Here is a tiny trained network, its code and every weight. The questions are about switching its units off for an input and a target symbol, where a switched-off unit gives its printed mean instead of its output.

import numpy as np


def w(rows, s, z=0):
    codes = np.array(rows[::2]) - 128.0
    scale = np.full(codes.shape[1], s)
    scale[-1] = z or s
    return codes * scale


def norm(h):
    return h / np.sqrt((h * h).mean(-1, keepdims=True) + 1e-5)


def f(y):
    return np.maximum(y, 0)


def softmax(a):
    e = np.exp(a - a.max(-1, keepdims=True))
    return e / e.sum(-1, keepdims=True)


def log_softmax(a):
    a = a - a.max(-1, keepdims=True)
    return a - np.log(np.exp(a).sum(-1, keepdims=True))


def net(x, mask):
    ids = ['γδζθμξπστφψω'.index(c) for c in x.split()]
    T = len(ids)
    res = E[ids] + P[:T]
    u = 0
    for l in range(2):
        q, k, v = (norm(res) @ M[l].T for M in (Q, K, V))
        z = softmax(np.where(np.tri(T) > 0, q @ k.T / 4**0.5, -1e9)) @ v
        res = res + np.where(mask[u], z, O[l][:, -1]) @ O[l][:, :-1]
        u += 1
        y = f(norm(res) @ A[l][:, :-1].T + A[l][:, -1])
        res = res + np.where(mask[u : u + 12], y, B[l][:, -1]) @ B[l][:, :-1]
        u += 12
    return log_softmax(norm(res)[-1] @ U[:, :-1].T + U[:, -1])


Q, K, V, O, A, B = {}, {}, {}, {}, {}, {}
E = w([
[157,180,161,125,105,50],'γ',
[194,140,104,88,110,32],'δ',
[66,208,143,54,147,112],'ζ',
[135,169,94,172,167,123],'θ',
[108,141,40,109,154,198],'μ',
[199,174,127,57,156,122],'ξ',
[95,134,198,21,191,124],'π',
[184,116,108,57,68,155],'σ',
[72,155,4,165,117,128],'τ',
[128,179,106,101,83,76],'φ',
[170,53,201,68,157,219],'ψ',
[49,173,87,157,239,37],'ω',
],0.016)
P = w([
[95,71,2,97,129,59],'0',
[165,149,121,184,200,154],'1',
[161,158,129,151,200,158],'2',
[157,155,123,138,196,169],'3',
[154,156,142,121,172,144],'4',
[150,152,133,116,173,159],'5',
[151,172,132,100,171,146],'6',
[145,162,133,95,160,158],'7',
[155,171,135,84,161,155],'8',
[147,168,125,73,157,158],'9',
[148,179,132,76,175,153],'10',
[149,175,128,70,158,159],'11',
[141,179,131,52,156,153],'12',
],0.0077)
Q[0] = w([
[70,3,188,206,40,194],'L0H0',
[127,92,96,144,101,95],'L0H0',
[182,166,241,254,84,150],'L0H0',
[139,128,165,82,109,137],'L0H0',
],0.0081)
K[0] = w([
[162,165,200,171,170,163],'L0H0',
[137,154,146,158,126,141],'L0H0',
[180,249,163,163,118,162],'L0H0',
[85,143,130,143,87,126],'L0H0',
],0.012)
V[0] = w([
[131,79,118,161,156,61],'L0H0',
[112,2,158,159,26,128],'L0H0',
[157,143,25,108,106,194],'L0H0',
[86,142,131,104,36,69],'L0H0',
],0.0072)
O[0] = w([
[121,115,2,180,105,237,155],'L0H0',
[142,75,86,42,162,84,1],'L0H0',
[126,79,193,132,14,128,213],'L0H0',
[69,31,169,136,182,201,139],'L0H0',
],0.007,0.0071)
A[0] = w([
[187,110,62,80,87,46,73],'L0N0',
[94,2,188,60,158,135,157],'L0N1',
[112,162,202,30,189,151,110],'L0N2',
[75,233,158,161,166,169,173],'L0N3',
[80,194,108,87,67,149,86],'L0N4',
[48,168,139,162,124,46,122],'L0N5',
[111,207,94,144,158,142,52],'L0N6',
[140,69,174,158,102,179,250],'L0N7',
[29,196,91,123,94,91,109],'L0N8',
[192,43,48,70,181,130,65],'L0N9',
[52,78,53,110,119,177,219],'L0N10',
[106,92,119,111,56,204,116],'L0N11',
],0.0071,0.0026)
B[0] = w([
[103,175,104,94,34,151,144],'L0N0',
[114,177,111,55,125,38,151],'L0N1',
[96,214,109,253,82,100,188],'L0N2',
[60,183,180,168,11,80,254],'L0N3',
[154,89,211,211,120,234,178],'L0N4',
[135,58,198,67,141,144,194],'L0N5',
[190,144,162,168,12,109,188],'L0N6',
[171,191,182,108,104,26,159],'L0N7',
[139,74,150,154,103,148,200],'L0N8',
[155,197,129,88,64,183,138],'L0N9',
[106,166,171,112,201,168,185],'L0N10',
[183,104,173,72,178,146,165],'L0N11',
],0.0059,0.0083)
Q[1] = w([
[200,33,77,160,158,107],'L1H0',
[42,175,191,91,146,114],'L1H0',
[93,255,152,63,9,158],'L1H0',
[180,34,56,94,108,107],'L1H0',
],0.0072)
K[1] = w([
[240,177,242,160,226,78],'L1H0',
[100,141,120,73,95,190],'L1H0',
[70,234,73,74,110,137],'L1H0',
[202,186,206,255,126,184],'L1H0',
],0.0052)
V[1] = w([
[121,44,104,179,153,171],'L1H0',
[141,112,189,143,23,227],'L1H0',
[101,147,186,226,175,72],'L1H0',
[220,190,101,254,72,178],'L1H0',
],0.0081)
O[1] = w([
[72,97,156,76,28,147,80],'L1H0',
[137,69,110,245,162,129,255],'L1H0',
[44,84,144,89,181,42,126],'L1H0',
[93,118,1,100,120,100,188],'L1H0',
],0.0085,0.0067)
A[1] = w([
[112,189,151,98,148,66,120],'L1N0',
[133,186,169,180,60,25,168],'L1N1',
[118,94,182,228,157,90,98],'L1N2',
[51,139,135,186,134,128,136],'L1N3',
[137,185,122,93,61,123,91],'L1N4',
[219,103,120,71,141,77,207],'L1N5',
[253,30,53,36,129,73,177],'L1N6',
[99,162,60,146,178,191,86],'L1N7',
[122,77,84,116,123,180,63],'L1N8',
[169,98,181,173,31,157,155],'L1N9',
[122,174,114,89,216,89,134],'L1N10',
[75,152,153,131,87,98,3],'L1N11',
],0.0076,0.0033)
B[1] = w([
[182,161,7,164,150,83,164],'L1N0',
[144,49,113,85,115,20,255],'L1N1',
[172,149,144,55,217,133,214],'L1N2',
[164,84,104,90,170,192,215],'L1N3',
[211,157,80,95,79,149,150],'L1N4',
[9,66,105,105,141,116,146],'L1N5',
[1,105,205,98,70,168,146],'L1N6',
[92,142,135,43,161,129,159],'L1N7',
[220,47,84,111,40,115,135],'L1N8',
[89,95,159,43,121,86,212],'L1N9',
[117,77,174,34,88,109,150],'L1N10',
[173,44,123,119,40,134,152],'L1N11',
],0.0053,0.0087)
U = w([
[186,122,178,113,149,125,98],'γ',
[78,151,59,72,95,97,117],'δ',
[61,195,227,190,82,140,2],'ζ',
[181,112,102,227,110,109,141],'θ',
[159,161,111,132,165,209,150],'μ',
[254,181,70,116,149,111,77],'ξ',
[103,206,152,87,140,96,216],'π',
[152,63,156,46,107,155,78],'σ',
[128,99,70,203,125,132,84],'τ',
[204,20,163,178,88,129,91],'φ',
[203,147,174,46,185,115,106],'ψ',
[83,87,153,151,223,89,186],'ω',
],0.0093,0.0058)

Each question gives the input, a string of symbols that net reads in full, and the target symbol t.
The units are the heads (4 rows each of Q, K, V and O) and the neurons (one row each of A and B). Each row of codes is followed by its name. A weight is (code - 128) times the scale printed after its matrix; where a second scale follows, it is the last column's (O, A, B and U).
mask holds one flag per unit, layer by layer, with each layer's heads first. A switched-off unit (its flag False) gives its mean, the last column of its rows in O or B, instead of its output. The means were averaged over made-up inputs and are rounded, as every weight is.
A unit's drop is (log p(t) with every unit on - log p(t) with that unit switched off) / (log p(t) with every unit on - log p(t) with every unit switched off).
The circuit of an input: a set's keep is (log p(t) with only the set's units on - log p(t) with every unit switched off) / (log p(t) with every unit on - log p(t) with every unit switched off). Starting from the 12 units with the biggest drops (on a tie, the unit counted first), units are removed one at a time, each time the one whose removal leaves the highest keep (on an exact tie, the one counted first), for as long as the keep stays at least 0.8.
units of the circuit, in order: the units of the circuit, biggest drop first
unit that matters most: the unit with the biggest drop
top k neurons: the k neurons with the biggest drops, biggest first
top k neurons in layer l: the k neurons of layer l with the biggest drops, biggest first
drop when u is switched off: that unit's drop, to one decimal
input ξ ω ζ ζ τ τ ζ φ, target φ: top 2 neurons -> [L0N4; L0N2]
input μ ζ ξ, target θ: top neuron -> [L0N5]
input ζ μ ζ, target ω: units of the circuit, in order -> [L1H0; L0N4]
input ω ω δ, target δ: units of the circuit, in order -> [L1H0; L0H0]
input ξ ω σ μ μ μ ω θ ξ, target θ: units of the circuit, in order -> [L1H0; L0N2]
input μ ω φ ω ξ ω ζ ω ξ ω μ ω θ, target φ: units of the circuit, in order -> [L0H0; L0N2; L1H0; L1N9]
input ω ζ ω φ, target δ: units of the circuit, in order -> [L1H0; L0H0]
input ζ δ ξ π τ, target ω: units of the circuit, in order -> [L1H0; L0H0; L0N10]
input ξ ξ ζ, target θ: units of the circuit, in order -> [L1H0; L0N0]
input ξ ξ ω, target θ: top 4 neurons -> [L0N0; L0N3; L0N6; L0N2]
input π ω μ ω ω θ ω ξ, target π: units of the circuit, in order -> [L1H0; L0N2]
input μ ξ ω ω π π π τ ζ σ π μ θ, target φ: units of the circuit, in order -> [L0H0; L0N2]
input ζ ζ σ ω ξ π ω ω π, target ω: top 2 neurons -> [L0N2; L0N6]
input ζ γ δ, target ω: unit that matters most -> L0H0
input φ ω ω σ π σ φ ω ζ ω μ τ ζ, target ζ: top 2 neurons -> [L0N2; L0N3]
input ζ σ φ ζ ω ω σ, target ω: top 2 neurons -> [L0N3; L1N5]
input δ μ τ, target μ: top 2 neurons -> [L0N10; L1N1]
input ζ ξ ψ π π μ π ω ω σ, target ω: top 3 neurons -> [L1N5; L0N3; L0N2]
input ω μ π π, target π: top 2 neurons in layer 0 -> [L0N4; L0N2]
input ψ ξ μ, target ξ: units of the circuit, in order -> [L0H0]
input ω π φ, target δ: drop when L0H0 is switched off -> 1.0
input δ γ π ω τ, target μ: drop when L0N10 is switched off -> 0.3
input δ ζ θ ω, target μ: drop when L0H0 is switched off -> 0.7
input μ ζ ω σ φ, target φ: drop when L0N1 is switched off -> 0.0
